Below is a small trained network, with its code and all its weights. Each question gives an input and a class and asks what happens when units are switched off, that is, made to give their printed mean instead of their output.

import numpy as np


def w(rows, s, z=0):
    codes = np.array(rows[::2]) - 128.0
    scale = np.full(codes.shape[1], s)
    scale[-1] = z or s
    return codes * scale


def f(y):
    return y / 2 * (1 + np.tanh(0.7978845608 * (y + 0.044715 * y**3)))


def log_softmax(a):
    a = a - a.max(-1, keepdims=True)
    return a - np.log(np.exp(a).sum(-1, keepdims=True))


def net(x, mask):
    res = np.array(x, float).reshape(1, 5) / 4 @ E
    y = f(res @ A[0][:, :-1].T + A[0][:, -1])
    res = res + np.where(mask, y, B[0][:, -1]) @ B[0][:, :-1]
    return log_softmax(res[-1] @ U[:, :-1].T + U[:, -1])


A, B = {}, {}
E = w([
[103,152,145,118,129,139,147,133,166],'x0',
[218,64,134,176,165,169,98,95,102],'x1',
[2,105,136,228,172,137,112,141,80],'x2',
[121,196,116,50,213,103,99,138,120],'x3',
[185,53,132,143,149,68,91,198,196],'x4',
],0.0091)
A[0] = w([
[96,105,95,152,121,107,74,131,80,251],'neuron 0',
[197,161,122,93,86,139,120,146,128,27],'neuron 1',
[149,110,168,184,31,143,172,149,129,107],'neuron 2',
[157,183,144,116,82,230,183,63,2,125],'neuron 3',
[184,93,136,129,145,185,100,94,80,197],'neuron 4',
[183,59,156,139,204,180,114,65,102,184],'neuron 5',
[147,112,164,168,38,169,198,129,117,94],'neuron 6',
[162,78,51,47,103,113,175,67,159,132],'neuron 7',
[198,141,71,91,67,164,174,99,175,81],'neuron 8',
[153,75,128,162,128,35,85,143,215,104],'neuron 9',
],0.0076,0.0027)
B[0] = w([
[109,204,134,117,209,217,140,222,183,194],'neuron 0',
[55,101,87,230,204,119,74,144,138,179],'neuron 1',
[147,179,138,163,144,3,139,136,97,211],'neuron 2',
[73,91,183,99,136,164,105,122,88,252],'neuron 3',
[144,175,159,102,128,130,200,109,146,221],'neuron 4',
[178,138,135,91,179,116,184,134,189,253],'neuron 5',
[160,160,133,73,170,45,104,100,60,205],'neuron 6',
[81,137,144,227,147,166,170,181,123,212],'neuron 7',
[65,117,153,191,203,177,82,129,175,223],'neuron 8',
[111,111,179,46,143,134,61,90,76,238],'neuron 9',
],0.008,0.006)
U = w([
[132,175,175,137,117,134,115,167,151,248],'0',
[95,129,81,255,170,168,79,153,153,13],'1',
[103,65,168,59,113,132,30,66,100,67],'2',
[148,193,120,133,139,53,107,112,118,158],'3',
[137,144,105,113,125,112,211,127,186,231],'4',
[163,86,8,128,42,148,152,78,147,1],'5',
],0.0089,0.0027)

Each question gives the input, the list of numbers given to net, and the class t.
The units are the neurons (one row each of A and B). Each row of codes is followed by its name. A weight is (code - 128) times the scale printed after its matrix; where a second scale follows, it is the last column's (A, B and U).
mask holds one flag per neuron, in row order. A switched-off neuron (its flag False) gives its mean, the last column of its row in B, instead of its output. The means were averaged over made-up inputs and are rounded, as every weight is.
A unit's drop is (log p(t) with every unit on - log p(t) with that unit switched off) / (log p(t) with every unit on - log p(t) with every unit switched off).
The circuit of an input: a set's keep is (log p(t) with only the set's units on - log p(t) with every unit switched off) / (log p(t) with every unit on - log p(t) with every unit switched off). Starting from all 10 units, units are removed one at a time, each time the one whose removal leaves the highest keep (on an exact tie, the one counted first), for as long as the keep stays at least 0.8.
circuit, biggest first: the units of the circuit, biggest drop first
most important unit: the unit with the biggest drop
k most important neurons: the k neurons with the biggest drops, biggest first
drop of u: that unit's drop, to one decimal
input [-4,-1,4,-8,3], class 3: most important unit : neuron 2
input [-2,-7,-3,-8,2], class 3: circuit, biggest first : (neuron 2; neuron 6)
input [-4,4,-8,0,1], class 1: circuit, biggest first : (neuron 1; neuron 8)
input [0,-5,3,-6,-4], class 3: circuit, biggest first : (neuron 6; neuron 2)
input [-2,-3,7,-8,0], class 3: circuit, biggest first : (neuron 6; neuron 2)
input [7,4,-8,-4,7], class 1: circuit, biggest first : (neuron 8; neuron 1)
input [3,-4,-7,-1,-7], class 1: circuit, biggest first : (neuron 8; neuron 7; neuron 1)
input [-5,-4,-4,-6,0], class 3: 2 most important neurons : (neuron 6; neuron 2)
input [-5,8,1,-2,-2], class 4: circuit, biggest first : (neuron 5; neuron 4)
input [-8,3,8,-5,7], class 0: 2 most important neurons : (neuron 9; neuron 0)
input [3,1,6,-8,8], class 2: 2 most important neurons : (neuron 9; neuron 7)
input [2,1,1,-8,-7], class 3: 4 most important neurons : (neuron 2; neuron 6; neuron 9; neuron 8)
input [-5,8,-8,-1,-5], class 1: 2 most important neurons : (neuron 8; neuron 1)
input [5,2,1,-6,-8], class 2: circuit, biggest first : (neuron 3)
input [1,-4,2,2,-4], class 2: 2 most important neurons : (neuron 7; neuron 5)
input [-4,8,-8,1,5], class 1: 2 most important neurons : (neuron 1; neuron 8)
input [-4,2,5,1,8], class 2: 2 most important neurons : (neuron 9; neuron 7)
input [4,7,3,2,-8], class 2: 2 most important neurons : (neuron 3; neuron 7)
input [-1,2,5,4,-7], class 2: 2 most important neurons : (neuron 3; neuron 7)
input [-5,8,4,-3,-1], class 4: most important unit : neuron 5
input [1,-6,-6,6,-6], class 1: drop of neuron 1 : 0.2
input [-4,8,-1,-5,3], class 4: drop of neuron 6 : -0.1
input [0,-4,-5,-2,2], class 1: drop of neuron 7 : 0.2
